Each row has a class, written as a number after it.
[-169  -52  154 -187 -102  373  222    5  -24  251  217 -316 -263  128
 -183 -118   20  -89   96  245  -89  -25 -370   91  -65  222  231 -174
 -444   89 -126  -67  -38  -68  318 -378  -32] -> 5
[  16   96 -577   95  206  195   46  320   -7   92  313  135  298  -33
  -59  -10   67 -159   97  -29   64  134 -218 -217  167   40  549  233
 -489  119  606  182 -143 -114  414 -119  178] -> 6
[-136  -55   -4  100  155 -293  -65  142   20  252   94  274  419  -76
  106  -23   66  -25 -221 -283 -236   65  228  -29 -107   21  -42  170
  107  108  -56   -2  168   -6 -294  100   33] -> 6
[-295  -42  416 -428  187  236  274  -59  278   67  -61  -54 -188  -21
   56 -288  141    4 -440  310  150 -147  -77  167 -200   79  155  -11
  -20   -9  -93 -176   96   40   52 -151 -145] -> 2
[-138 -209 -448  189   24  146 -255   78   87  151  320 -148   79 -357
   86  -65   16 -204   10  182 -103   15 -166 -122    4  -73  390  159
 -517  217  370  282 -255  -35  505 -384  -38] -> 4
[-295  -78  213   42  243   24 -106  123   81   45  -14 -204  210  -91
  291  -36   27  -11   94  -89   67   77   73   90 -282 -175 -361  240
  327  296   25   43  264  336 -524 -141   21] -> 7
[  59 -155   56  229   76 -177   69 -175   89   19 -256   63  -33 -236
  399  246  211   83   -2 -157  -69  147  219 -198 -102 -141  -11   96
  203 -231 -189  174 -131 -121   -2   55  -59] -> 3
[  97 -197 -151 -111  -31  224  117 -141  101    3  -28  319 -403 -234
   76  -18  246 -247 -246  104  -68   25 -110 -121  354   69  805 -167
 -899 -285  304  221 -431 -519  880  -52  -83] -> 1
[-104  179  191 -216   25  102   35  410 -172   73  365 -261  365  585
 -387 -234 -468 -154  374  -50  118 -110 -269  300 -212  219 -271  -25
  269  374  197 -285  508  261 -498  -47  156] -> 4
[ -99  414  158  159  654  -87  278  -49  249 -200 -317 -304 -175 -216
  335  411  198  509  278  110  310  157  117 -294  -80 -258 -424  170
  550 -217  -14 -133   47  407 -380 -189 -104] -> 5
[ -55  306  115   27  142   27  211  210  -93   80  124 -189  111  280
 -144  233  -44  178  378  -82  100   57 -172  -60  -11   78 -277  101
  278   63   22 -225  198  287 -314 -107  119] -> 5
[ -88  -35 -256  161   97  -70  -15  146  -76  163  119  -45  203  -56
   59   91   98   37  -18  -66  -74  150  -30 -182   84 -172  -69  238
  187    9   32  136  -34  -62  -49 -103   55] -> 7
[  24  141  -53  321  241 -492  -98   20 -211 -139   73  108   47  -85
  178  647 -149  173  423 -300 -165   14  248 -221  196  -40 -536  -96
  270  -11  229  -13  173  153 -586   92   86] -> 2
[-122  185  491 -335 -167  -50  191    7  152  200  131 -232 -106  275
 -369 -157   14  232 -151  122   90  -29 -180   84  -16   12 -299 -100
  448  -39 -491 -432  151  -11 -186 -127  -74] -> 4
[ 136  283  178   51  132 -133   40  -32 -163   22 -275  -82   92  462
  -28  213  -72  196  366 -341   55  -12  131  181   11  -31 -486 -141
  577    0  -68 -235  197  317 -544  140  271] -> 1
[-336  -62  348 -305  240  144   26   18  348  183   90 -198   43  -88
  -43 -427  -61    5 -323  248  107 -172  -31  132 -228   50  123    7
  -31  126    9 -165   57   52  145 -245 -183] -> 3
[ -66  282  340 -204  278  311  198  142   -3 -179 -218 -175  -21  262
   60  -59  -48  -12  344  -19  362   -3 -130  187  -36   29  -90   -5
   34  119  241 -142  203  373 -236   85  119] -> 5
[  18 -160   57  330   58 -118   61 -191   94   83  -90  140 -185 -382
  319  304  124    1   93 -154 -238   27  145 -304  -87  184  251  -43
 -401 -155 -107  101 -224 -235  347 -120 -115] -> 3
[-172 -480   54  299  -12 -184  -10 -404  456  228   55 -300 -296 -717
  503  274  284  228 -304  280 -245   17  122 -314 -337  -72  190  120
 -278 -213 -531  248 -511 -340  583 -461 -550] -> 1
[ -42 -162 -874  440  186   40 -128  109  -66  -80  206  114   75 -627
  392  289  217 -238  -16  110 -128  219  -25 -366  301 -275  394  400
 -380   35  706  660 -328 -122  399 -216   95] -> 1
[ 140  143  527 -194 -351  390  349 -100  -64  106  -96 -146 -378  447
 -262   82   55  -46  426  -61   44  -17 -286  203   77  344  170 -458
 -543  -76 -306 -348  -92 -122  292  -27  127] -> 6
[ -17   22 -366  110  132   92  -76   76  -45  126 -157  -88  260  131
   89 -115  126   43  -63  -88   97  138   11   13  -23 -247  -45  210
  384   76   28  178  -79  125    0  -21  162] -> 0
[  65  -65  -51 -148   -3   83   58  -59  -41   -9  -28  305 -101   60
  -47  -83  121 -183 -128   22   16   36  -83   32  237   52  403  -89
 -282 -144  152  118  -77 -231  277  124   70] -> 2
[  38 -423  346  276 -453 -237 -165 -190 -157  377  -37  172   15  -55
  161  277  130 -108   41 -435 -569  108  216   50 -210  169 -221 -161
 -153   10 -712   75   22 -261 -203   10  -19] -> 7
[ -94 -240 -588  640 -102 -233 -151   53  -77  312  332  -91  269 -440
  302  531  175   72  166 -221 -437  181   33 -468  -93  -58  -18  358
  -72   68  -48  391 -200    3   79 -429  -17] -> 4
[ -73  149  427 -199  168  188  368  -23  192  -10  -51 -130 -230  111
  -12   69  -58  139  218   17  180  -88 -111  -75 -129  273  203 -161
 -264  -93   34 -327   -7  -52  236 -130  -91] -> 7
[ -36   63   52  135  121 -110  136 -125  -96   51 -206   -5 -102   41
  123  232  162  139  111  -29  -62   45   71    0   15  -79 -221  -67
  247  -97 -172  -34  -10  133 -242  -69   63] -> 2
[  59 -191  288 -173  -98 -250 -188 -312  125    2 -248  329 -156 -105
  -60 -140  -20  -40 -438  -89 -142  -55  334  124  186 -116  110 -288
   87 -287 -202   86  -45 -404  133  331 -119] -> 1
[  -4 -262  308 -123 -119 -255   -7 -349  -23  183 -267  162 -232   69
  107  -31  233   58 -466  -34 -268   16  222  172   60 -107 -217 -214
  284 -294 -671   55    0 -258 -165  133 -115] -> 1
[  33  135  620 -283  -95   98  320 -292  181  -23 -263 -158 -586   99
  -85  134   28  242   45  123  159  -15    5  -39   -8  112   27 -362
   15 -387 -476 -319 -196 -231  271  -41 -170] -> 7
[-254 -263  186  204  -54  -16 -329 -121  124  -78  185 -320 -292 -519
  191   68    3 -121  179  260  -59   98  -15  -27   52 -298 -230   93
   -4   63  -75  302  -43  -31  -92 -241 -293] -> 5
[ -43  229  703 -344  -51  200   64   48  -11 -190  153  -72 -400  359
 -356   55 -360 -149  543   51  220 -203 -190  298   66  323  -61 -449
 -354  205  230 -418  245   45 -121   92   48] -> 5
[-166  218  -29  163  515  196  124   -7  309 -156 -118 -305 -197 -239
  262  296   21  196  323  124  243  -33    3 -111  -55  -46  119   27
 -245   68  466  -31 -166  367  217 -374  -75] -> 1
[-152 -220  499 -352 -176  -35   51 -134  176  294   38  228  -22  133
 -227 -390  -40 -135 -539 -116 -216 -198  112  185 -162  324  328 -205
 -192  -66 -403 -218   75 -332  217   16 -166] -> 1
[ 181  -58 -301  218  -76  -38  -36 -232 -243  -88 -181 -168 -355  -18
  230  398  203   68  225   73   10  207  -88 -132  359 -331 -187  -16
  315 -233  -75  347 -229  -22   -7  -59   97] -> 3
[  39  -64   10 -169 -212  -18 -240  -41 -126 -118  282   57 -274   37
 -346  -95 -172 -283   69  243    8  -22 -130  165  458 -124  -28 -233
  -63  -12  223   94   18 -330   -6  100    6] -> 5
[ 387  262 -246  -24 -191  133   78   42 -567  -37   14  -72 -169  642
 -347  266 -134 -110  719 -125   79  125 -352  155  452    6 -175 -345
   65  -28  199   15   18  -67 -188  101  430] -> 5
[  86 -269 -520  235  -48  156 -199 -186  146   12  157   17 -270 -435
  110  159   58 -203  -22  128  -92   78  -73 -221  259  -60  688  -96
 -780  -63  377  439 -507 -417  886 -297  -98] -> 6
[-131  523  411 -210  543    9  442  148   48 -110 -289  201  162  299
   33  145  -52  254  280 -217  263 -101  149   35 -175  224  -76  -18
  241   36  289 -423  371  446 -439  216  195] -> 0
[ -23   69   75 -203  203 -148 -168  314 -180 -105  -56  285  475  349
   -8 -323 -234 -178  -96 -347  130   12  211  196  -40 -178 -360  136
  593  170  315  -72  482  159 -596  544  282] -> 0
[  68 -382 -271   72 -326  -49 -182 -186 -224  220  155   23 -162 -114
    1   66  145 -231 -144  123 -309  145  -99  -23  250 -148  111  -84
 -152 -148 -224  388 -222 -421  241  -83   -5] -> 5
[  11   25 -110   26  243 -104  -14  -93   22   28 -342  124  140  -13
  261  -61  151   91 -160 -139   68   75  226   85 -132 -255  -74  118
  472  -44   -7  116    6  164 -235  161  131] -> 2
[  -8  -82   18 -242 -305  115 -120  136 -251  248  369 -203   89  532
 -418 -281 -138 -236  -13   99  -37    2 -311  354  107  -30 -221  -60
  279  221 -171  -63  235  -78 -269  -80  172] -> 6
[-145   25   45  236  106 -167  243 -121  165  203  -91 -155    6 -225
  248  358  300  392  -80  -65 -155  103  149 -264 -122 -108 -271  160
  328 -150 -411  -50  -63   76 -103 -213 -107] -> 0
[ -78 -113  -54    9 -123  171  -51   28   -2  242  182 -281  -61  111
 -166 -142  -10  -45   27   45  -63   26 -188   13    4  -35   71  -40
  -82   84 -156   31 -117 -104  281 -285    9] -> 3
[-160  -42  245 -176  -20  171 -138  141  -31   13  193 -155  -61  120
  -50 -161 -105 -179  190   -4   50   31 -144  230   22  -16 -138  -65
 -137  283  123   -2  159   97 -230  -86   25] -> 7
[ 138  278   30 -258  -21  465  217  144  -45  221  225   45 -141  482
 -508 -132 -158 -167  401  -56   81 -124 -402  140  122  560  588 -363
 -834   91  290 -341  -95 -192  593 -179  225] -> 5
[-207  283  209  -44   92   55   92  149   58  -38  367 -529 -250   32
 -274  200 -168  209  427  340  180  -20 -296  -67  128  -90 -356   -1
  218   81  116 -262   72  184 -136 -379  -92] -> 1
[ -17   87  136  -62 -113   30   56    6 -237  143   36  -48  -75  368
 -237   56  -39  -37  147  -41  -87  -27 -143  163  120  113 -186 -140
  160   -3 -198 -137  132   67 -226  -60  133] -> 1
[  21    5  225 -168 -133 -139  211  103  -75  257   81  361  207  319
 -232   36  -18  -47 -115 -322 -258  -64  120  129    6  291  119 -239
 -148   -8 -114 -257  182 -267  -84  280  168] -> 2
[ -81 -500 -173  160 -389   31 -402  -58   20  217  291 -189  -30 -184
    9 -132  131 -254 -266  149 -180  190 -125   -7  107 -306   -5  122
  -53   62 -336  392 -203 -369  295 -175 -115] -> 6
[-163  263 -168  278  474 -185   22  307  -14  -89  132  -35  384  -62
  174  296  -86  104  371 -193   45   57  123 -116   20  -97 -280  285
  244  179  487   -8  234  404 -478   16  133] -> 1
[ 228  107 -156  117  -89 -179   51  -48  -99   49   36  241  -59  113
 -186  200   72   70  122 -131  -81   91  -15 -190  296   35   97 -148
  -62 -193   -8  -25 -179 -281  192  122  128] -> 3
[  43    6   34  162  -26   -4  -12   90  -84    9  266 -202 -117  104
 -103  223 -234  -25  505  -53  -39  -27 -164  -73  -10  144  -83 -136
 -156  148  203  -56   26  -56   41 -212   12] -> 3
[-202  132  -28  100  308    9   94   -4  223  -97  -97 -311  -67 -252
  162  101  160  246  -35  176  213  178    3 -244  162 -379 -180  234
  458 -160   62  122  -52  141   -7 -134 -105] -> 5
[-184  -64  231 -129  148  215   46 -230  449  -46   68 -308 -561 -386
   20  -54   85   95  -91  478  189  -71 -142 -107   80  -78  312 -135
 -383 -114   88  -17 -343 -135  634 -477 -344] -> 3
[  16 -201 -338  336 -281  -79  104  111 -205  501  291   92  245   52
  -89  220  171  -19   94 -329 -476  171 -109 -215    3  182  174   42
 -379   76 -249   86 -172 -321  287 -255  137] -> 7
[  42  315  275 -397 -123  469  203  264 -118   66  126 -196  -17  667
 -446 -286  -91 -113  308  -21  277  -35 -419  337  -29  194    5 -176
 -109  245    9 -371  171  175 -125    9  284] -> 2
[  70   61  241  -82  -80  329  162   66  -33   30  -15 -139 -119  241
  -50  -44   65 -110  279  -79   82   39 -247   76   16  154  171 -115
 -373   92   -7  -41  -30    1  155  -41   96] -> 3
[  34  274  526  -49   75  -19   97  116 -149 -151    4   64  -59  357
  -94  242 -248  -38  636 -327   59  -74   20  167   24  282 -334 -310
 -135  188  158 -309  326  247 -463  184  212] -> 3
[-268 -238  244   -7  -30  128   79  -51  256  279 -110 -140   91 -200
  278 -256  368   41 -358  -27 -112   59   53    2 -323  -33   37  174
  -77   98 -467   33  -92   57   69 -205 -133] -> 3
[-176 -101 -248  199   83  210 -103  328  -11   82  136 -163  344 -143
  278 -161  106 -235   91  -91   15  115 -142   -9 -237 -142   63  438
  -67  380  250  202   85  253 -139 -126   98] -> 4
[-104  275  138  100   97    0   61  191 -253  172    9 -270  297  462
  -96   63 -178  144  415 -292  -54  -49   23  202 -256   38 -544   19
  479  319  -77 -213  342  533 -678  -44  271] -> 6
[ -60  227  168    8   35  200  528   16  116  170   28 -195 -143   62
  -94  258  131  273  282   24    9  -12 -218 -187  -72  283  239 -129
 -374  -91  -84 -298 -153   -9  385 -277    8] -> 2
[-141 -205  403  -73 -241   91   19 -124  138  173   62 -265 -169  -49
   56  -80  131   -7  -74   65  -43   -2 -101   83 -154  -33 -115  -32
    1   16 -484  -62  -77 -105   29 -137 -152] -> 2
[  26   43  -56  -37   31  291  140  -71  -43  172   14 -203 -163  135
  -96   79    3  -23  236   53    0  -11 -230   12   58  146  356 -189
 -479   20   68  -27 -222  -29  426 -303   72] -> 7
[-139  116  813 -217   89 -103  201 -234  289   15 -126 -153 -382   92
 -105    7 -117  237  -38  152  105 -170   81  107 -231  163 -307 -307
  271 -167 -491 -501  146  -26 -186  -74 -254] -> 6
[-134  226  317 -487  -43  164  289  260   79  273  165   37  218  465
 -441 -500  -63   10 -227  -29   52 -134 -195  241 -134  275  141  -94
  -13  182  -71 -441  261  -19  -30   44  117] -> 4
[-152 -186  260    6  209  -89 -183  -59  221 -183    8  149 -172 -370
  226   83  -27 -169   37   54   65   29  126  -30  151  -80  102  -93
 -361  -28  242  160  -18 -221   92  106 -214] -> 5
[-320 -236  -75   20   77 -349 -546  138  -46  108  306 -194  404 -129
  -10 -265 -307 -106 -205   23 -123  -85  175  177  -78 -297 -593  200
  704  297   57  158  302  143 -690 -104 -134] -> 1
